Here is a tiny trained network, its code and every weight. The questions are about switching its units off for an input and a class, where a switched-off unit gives its printed mean instead of its output.

import numpy as np


def w(rows, s, z=0):
    codes = np.array(rows[::2]) - 128.0
    scale = np.full(codes.shape[1], s)
    scale[-1] = z or s
    return codes * scale


def norm(h):
    return h / np.sqrt((h * h).mean(-1, keepdims=True) + 1e-5)


def f(y):
    return y / 2 * (1 + np.tanh(0.7978845608 * (y + 0.044715 * y**3)))


def log_softmax(a):
    a = a - a.max(-1, keepdims=True)
    return a - np.log(np.exp(a).sum(-1, keepdims=True))


def net(x, mask):
    res = np.array(x, float).reshape(1, 5) / 4 @ E
    u = 0
    for l in range(3):
        y = f(norm(res) @ A[l][:, :-1].T + A[l][:, -1])
        res = res + np.where(mask[u : u + 7], y, B[l][:, -1]) @ B[l][:, :-1]
        u += 7
    return log_softmax(norm(res)[-1] @ U[:, :-1].T + U[:, -1])


A, B = {}, {}
E = w([
[127,125,131,134,123,125,135,112,121,137,127,142],'x0',
[178,115,85,176,158,101,59,112,173,255,154,111],'x1',
[134,47,131,50,195,92,58,45,50,121,79,108],'x2',
[128,132,138,116,121,124,131,115,133,138,127,157],'x3',
[104,135,56,44,110,154,160,59,126,136,187,74],'x4',
],0.0089)
A[0] = w([
[131,144,41,185,129,111,136,144,165,195,175,145,5],'0.n0',
[211,147,85,186,74,119,89,144,231,223,183,123,7],'0.n1',
[114,118,50,51,154,106,86,76,95,109,104,115,91],'0.n2',
[211,108,133,137,180,125,31,84,145,239,139,92,1],'0.n3',
[131,178,175,156,59,160,182,178,148,113,126,132,90],'0.n4',
[151,120,125,163,174,125,31,142,101,138,123,178,116],'0.n5',
[95,144,99,121,125,154,153,80,132,134,255,116,96],'0.n6',
],0.0061,0.0039)
B[0] = w([
[175,105,205,69,106,235,142,52,100,134,76,28,183],'0.n0',
[120,165,253,75,144,199,145,88,112,114,45,63,255],'0.n1',
[167,162,225,197,106,203,136,109,90,160,225,80,215],'0.n2',
[98,125,14,122,146,43,115,172,100,133,152,229,244],'0.n3',
[103,68,65,188,133,76,44,171,142,162,210,130,247],'0.n4',
[153,171,88,175,171,60,203,198,159,146,62,106,205],'0.n5',
[119,137,59,9,87,121,157,127,151,198,109,125,182],'0.n6',
],0.006,0.0051)
A[1] = w([
[84,155,115,87,90,185,129,169,167,133,148,127,91],'1.n0',
[119,115,135,234,102,93,107,202,166,69,149,205,60],'1.n1',
[125,135,150,104,93,169,197,88,112,131,174,72,156],'1.n2',
[125,90,140,92,127,111,101,113,116,80,9,133,2],'1.n3',
[128,76,171,89,145,136,123,126,124,87,71,142,54],'1.n4',
[164,140,254,179,164,137,165,167,120,91,66,135,136],'1.n5',
[118,154,25,106,82,124,204,140,160,91,141,128,39],'1.n6',
],0.008,0.0059)
B[1] = w([
[132,123,118,94,132,69,130,116,82,152,92,138,168],'1.n0',
[206,71,187,62,109,182,175,71,93,2,161,89,251],'1.n1',
[144,86,160,113,103,110,121,180,141,68,102,169,219],'1.n2',
[71,165,68,166,125,116,64,133,175,167,81,86,143],'1.n3',
[178,181,123,135,134,152,96,96,189,161,100,75,141],'1.n4',
[51,193,115,128,160,162,63,83,130,225,187,100,255],'1.n5',
[163,119,44,191,163,39,99,134,123,175,88,160,160],'1.n6',
],0.0087,0.0079)
A[2] = w([
[174,134,170,221,110,171,170,176,184,153,135,144,2],'2.n0',
[136,185,64,122,127,117,120,115,189,233,134,80,182],'2.n1',
[133,194,184,217,191,150,73,119,151,151,80,111,103],'2.n2',
[126,103,16,105,125,105,130,109,131,171,254,149,82],'2.n3',
[163,110,81,188,131,10,118,180,102,120,46,199,92],'2.n4',
[103,153,150,108,65,99,95,163,119,154,152,118,69],'2.n5',
[138,152,74,71,80,149,195,126,202,152,78,90,83],'2.n6',
],0.0078,0.0023)
B[2] = w([
[74,139,98,141,108,125,68,88,82,192,96,97,140],'2.n0',
[102,145,176,96,101,193,101,102,66,86,123,42,247],'2.n1',
[104,114,45,194,155,60,155,129,157,172,129,175,254],'2.n2',
[2,198,156,223,163,128,72,119,180,190,92,103,199],'2.n3',
[190,107,45,158,131,53,137,187,183,75,115,236,242],'2.n4',
[112,89,76,189,135,133,154,131,109,91,138,94,136],'2.n5',
[208,54,146,117,121,106,202,164,132,54,166,181,161],'2.n6',
],0.0082,0.0063)
U = w([
[173,95,199,40,69,207,160,109,92,35,151,103,251],'0',
[43,195,114,186,157,160,39,80,110,222,119,94,23],'1',
[153,97,32,159,147,30,151,189,135,108,87,254,89],'2',
],0.0098,0.0016)

Each question gives the input, the list of numbers given to net, and the class t.
The units are the neurons (one row each of A and B). Each row of codes is followed by its name. A weight is (code - 128) times the scale printed after its matrix; where a second scale follows, it is the last column's (A, B and U).
mask holds one flag per neuron, layer by layer. A switched-off neuron (its flag False) gives its mean, the last column of its row in B, instead of its output. The means were averaged over made-up inputs and are rounded, as every weight is.
A unit's drop is (log p(t) with every unit on - log p(t) with that unit switched off) / (log p(t) with every unit on - log p(t) with every unit switched off).
The circuit of an input: a set's keep is (log p(t) with only the set's units on - log p(t) with every unit switched off) / (log p(t) with every unit on - log p(t) with every unit switched off). Starting from the 12 units with the biggest drops (on a tie, the unit counted first), units are removed one at a time, each time the one whose removal leaves the highest keep (on an exact tie, the one counted first), for as long as the keep stays at least 0.8.
circuit, biggest first: the units of the circuit, biggest drop first
most important unit: the unit with the biggest drop
k most important neurons: the k neurons with the biggest drops, biggest first
top k neurons in layer l: the k neurons of layer l with the biggest drops, biggest first
drop of u: that unit's drop, to one decimal
input [8,7,6,0,-1], class 2: most important unit => 1.n5
input [5,0,6,4,-8], class 1: top 2 neurons in layer 0 => 0.n4, 0.n3
input [8,7,4,-6,-2], class 2: 3 most important neurons => 0.n3, 1.n5, 2.n4
input [-4,-8,-7,5,1], class 2: 2 most important neurons => 1.n6, 0.n2
input [3,0,-4,-6,0], class 0: 4 most important neurons => 1.n6, 0.n2, 2.n2, 2.n3
input [-4,7,6,-5,0], class 2: 4 most important neurons => 1.n5, 2.n4, 0.n3, 0.n5
input [4,-2,1,-2,-5], class 1: 3 most important neurons => 1.n5, 0.n3, 0.n4
input [-3,1,-6,3,-3], class 1: 2 most important neurons => 0.n1, 0.n3
input [7,0,3,2,-4], class 1: 2 most important neurons => 0.n4, 1.n5
input [-6,-1,-6,-7,0], class 0: 2 most important neurons => 1.n1, 1.n5
input [5,2,5,6,-1], class 2: 2 most important neurons => 1.n5, 2.n4
input [7,0,1,4,-5], class 1: top 2 neurons in layer 2 => 2.n4, 2.n6
input [-4,-3,-3,-4,-5], class 0: drop of 1.n1 => 2.4
input [2,0,-2,-7,4], class 2: circuit, biggest first => 1.n6
input [-5,2,-7,2,3], class 0: drop of 0.n1 => 0.2
input [3,-3,-8,-8,-6], class 0: drop of 1.n1 => 3.1
input [-3,1,0,0,2], class 0: drop of 0.n2 => 0.2
